Here is a tiny trained network, its code and every weight. The questions are about switching its units off for an input and a target symbol, where a switched-off unit gives its printed mean instead of its output.

import numpy as np


def w(rows, s, z=0):
    codes = np.array(rows[::2]) - 128.0
    scale = np.full(codes.shape[1], s)
    scale[-1] = z or s
    return codes * scale


def norm(h):
    return h / np.sqrt((h * h).mean(-1, keepdims=True) + 1e-5)


def f(y):
    return np.maximum(y, 0)


def softmax(a):
    e = np.exp(a - a.max(-1, keepdims=True))
    return e / e.sum(-1, keepdims=True)


def log_softmax(a):
    a = a - a.max(-1, keepdims=True)
    return a - np.log(np.exp(a).sum(-1, keepdims=True))


def net(x, mask):
    ids = ['ΛΦΨΩαεζθμσ'.index(c) for c in x.split()]
    T = len(ids)
    res = E[ids] + P[:T]
    u = 0
    for l in range(2):
        q, k, v = (norm(res) @ M[l].T for M in (Q, K, V))
        z = softmax(np.where(np.tri(T) > 0, q @ k.T / 2**0.5, -1e9)) @ v
        res = res + np.where(mask[u], z, O[l][:, -1]) @ O[l][:, :-1]
        u += 1
        y = f(norm(res) @ A[l][:, :-1].T + A[l][:, -1])
        res = res + np.where(mask[u : u + 12], y, B[l][:, -1]) @ B[l][:, :-1]
        u += 12
    return log_softmax(norm(res)[-1] @ U[:, :-1].T + U[:, -1])


Q, K, V, O, A, B = {}, {}, {}, {}, {}, {}
E = w([
[181,105,165],'Λ',
[126,87,76],'Φ',
[220,187,95],'Ψ',
[116,85,119],'Ω',
[215,182,30],'α',
[37,238,143],'ε',
[173,150,109],'ζ',
[149,250,254],'θ',
[170,101,65],'μ',
[141,78,79],'σ',
],0.0058)
P = w([
[79,95,156],'0',
[35,109,178],'1',
[178,125,135],'2',
[8,129,190],'3',
[181,130,131],'4',
[3,142,197],'5',
[186,135,134],'6',
[6,149,205],'7',
[194,134,129],'8',
],0.0011)
Q[0] = w([
[1,177,166],'L0H0',
[21,164,78],'L0H0',
],0.0043)
K[0] = w([
[4,7,128],'L0H0',
[22,47,177],'L0H0',
],0.0034)
V[0] = w([
[108,64,208],'L0H0',
[252,31,19],'L0H0',
],0.0013)
O[0] = w([
[22,104,117,86],'L0H0',
[66,92,3,249],'L0H0',
],0.0022,0.0015)
A[0] = w([
[168,161,44,66],'L0N0',
[28,255,57,198],'L0N1',
[142,93,219,185],'L0N2',
[185,108,252,72],'L0N3',
[147,52,79,109],'L0N4',
[124,140,204,103],'L0N5',
[122,83,102,2],'L0N6',
[195,227,22,212],'L0N7',
[162,174,71,169],'L0N8',
[207,216,111,157],'L0N9',
[172,154,66,94],'L0N10',
[226,125,140,101],'L0N11',
],0.004,0.00099)
B[0] = w([
[152,175,193,201],'L0N0',
[227,157,80,167],'L0N1',
[107,156,64,146],'L0N2',
[137,123,36,146],'L0N3',
[170,194,129,203],'L0N4',
[89,128,99,141],'L0N5',
[188,169,131,150],'L0N6',
[91,87,241,253],'L0N7',
[99,105,192,193],'L0N8',
[76,122,143,194],'L0N9',
[104,148,164,191],'L0N10',
[3,119,124,171],'L0N11',
],0.003,0.004)
Q[1] = w([
[203,80,162],'L1H0',
[3,169,138],'L1H0',
],0.0066)
K[1] = w([
[137,127,254],'L1H0',
[103,86,34],'L1H0',
],0.0077)
V[1] = w([
[143,224,62],'L1H0',
[2,174,82],'L1H0',
],0.0022)
O[1] = w([
[167,131,48,112],'L1H0',
[100,254,74,7],'L1H0',
],0.0032,0.0011)
A[1] = w([
[140,133,69,129],'L1N0',
[2,130,174,134],'L1N1',
[103,134,84,73],'L1N2',
[119,156,151,82],'L1N3',
[82,162,55,190],'L1N4',
[72,96,81,114],'L1N5',
[61,203,122,2],'L1N6',
[139,84,57,138],'L1N7',
[137,61,174,106],'L1N8',
[145,210,143,160],'L1N9',
[87,177,125,39],'L1N10',
[116,135,186,120],'L1N11',
],0.0059,0.0022)
B[1] = w([
[93,188,93,160],'L1N0',
[141,221,154,215],'L1N1',
[217,4,177,137],'L1N2',
[176,155,119,155],'L1N3',
[62,74,105,172],'L1N4',
[91,108,114,176],'L1N5',
[112,132,33,155],'L1N6',
[152,170,184,231],'L1N7',
[94,115,135,253],'L1N8',
[174,26,43,238],'L1N9',
[124,169,15,145],'L1N10',
[182,107,95,187],'L1N11',
],0.0038,0.0024)
U = w([
[63,96,101,82],'Λ',
[68,90,41,95],'Φ',
[164,172,180,2],'Ψ',
[7,170,173,165],'Ω',
[231,120,32,102],'α',
[108,199,33,219],'ε',
[114,193,238,87],'ζ',
[168,244,129,185],'θ',
[153,31,200,169],'μ',
[112,75,43,46],'σ',
],0.014,0.0044)

Each question gives the input, a string of symbols that net reads in full, and the target symbol t.
The units are the heads (2 rows each of Q, K, V and O) and the neurons (one row each of A and B). Each row of codes is followed by its name. A weight is (code - 128) times the scale printed after its matrix; where a second scale follows, it is the last column's (O, A, B and U).
mask holds one flag per unit, layer by layer, with each layer's heads first. A switched-off unit (its flag False) gives its mean, the last column of its rows in O or B, instead of its output. The means were averaged over made-up inputs and are rounded, as every weight is.
A unit's drop is (log p(t) with every unit on - log p(t) with that unit switched off) / (log p(t) with every unit on - log p(t) with every unit switched off).
The circuit of an input: a set's keep is (log p(t) with only the set's units on - log p(t) with every unit switched off) / (log p(t) with every unit on - log p(t) with every unit switched off). Starting from the 12 units with the biggest drops (on a tie, the unit counted first), units are removed one at a time, each time the one whose removal leaves the highest keep (on an exact tie, the one counted first), for as long as the keep stays at least 0.8.
circuit, biggest first: the units of the circuit, biggest drop first
top k neurons: the k neurons with the biggest drops, biggest first
k most important neurons of layer l: the k neurons of layer l with the biggest drops, biggest first
drop of u: that unit's drop, to one decimal
input μ Ω ε μ α α Ω, target α: circuit, biggest first => (L0N11 L0N7 L0N4)
input μ μ σ Ψ Λ Λ α α Φ, target α: top 2 neurons => (L0N11 L0N7)
input μ θ Λ α Ω Φ Λ, target α: top 3 neurons => (L0N7 L0N3 L0N8)
input Φ μ θ σ Ω, target θ: top neuron => (L0N4)
input μ ζ Φ μ ζ μ Φ, target μ: top 3 neurons => (L0N1 L1N1 L1N7)
input θ Ω Λ μ μ μ Φ μ σ, target μ: circuit, biggest first => (L1N9 L1N7)
input Ω Ω ζ σ Ω, target ζ: top 3 neurons => (L1N7 L1N9 L0N11)
input ε Φ Ω, target ε: top 2 neurons => (L0N7 L1N0)
input θ α σ, target α: 4 most important neurons of layer 0 => (L0N7 L0N4 L0N9 L0N8)
input μ μ Ω ε Ω, target ε: top 3 neurons => (L0N7 L0N8 L1N0)
input θ Ω Λ, target θ: 2 most important neurons of layer 0 => (L0N3 L0N7)
input α Ψ Ω, target α: top 2 neurons => (L0N7 L0N11)
input ζ Ω ε σ α ε Φ, target θ: top 3 neurons => (L1N9 L1N7 L0N7)
input ζ μ Ψ, target μ: top 2 neurons => (L0N7 L1N9)
input μ μ θ α Ω θ Ω, target θ: top 3 neurons => (L0N7 L0N11 L0N4)
input σ σ Ω μ Λ ε Φ, target ε: 3 most important neurons of layer 1 => (L1N0 L1N9 L1N4)
input Ω Ω Ω Ω θ Ω Φ, target θ: top 4 neurons => (L0N11 L0N7 L0N4 L1N7)
input Φ μ Φ μ θ μ Φ, target μ: 4 most important neurons of layer 1 => (L1N1 L1N7 L1N9 L1N11)
input ζ Φ σ α μ, target μ: top neuron => (L0N7)
input ζ ζ Ω θ θ ε, target ε: top neuron => (L0N1)
input Ω ε Λ, target ε: 2 most important neurons of layer 1 => (L1N0 L1N9)
input Ω ζ α θ Λ, target θ: 4 most important neurons of layer 1 => (L1N7 L1N9 L1N0 L1N11)
input Ψ Φ ζ ε α α Ω σ ζ, target ζ: 2 most important neurons of layer 0 => (L0N7 L0N11)
input σ μ θ θ, target θ: drop of L1N9 => 0.1
input ζ Λ Ω, target ζ: drop of L1N7 => 1.4
input α Ω α Ω α α Φ, target α: drop of L0N7 => 1.4
input ε α σ Λ Ω α Λ, target α: drop of L0N8 => 0.3
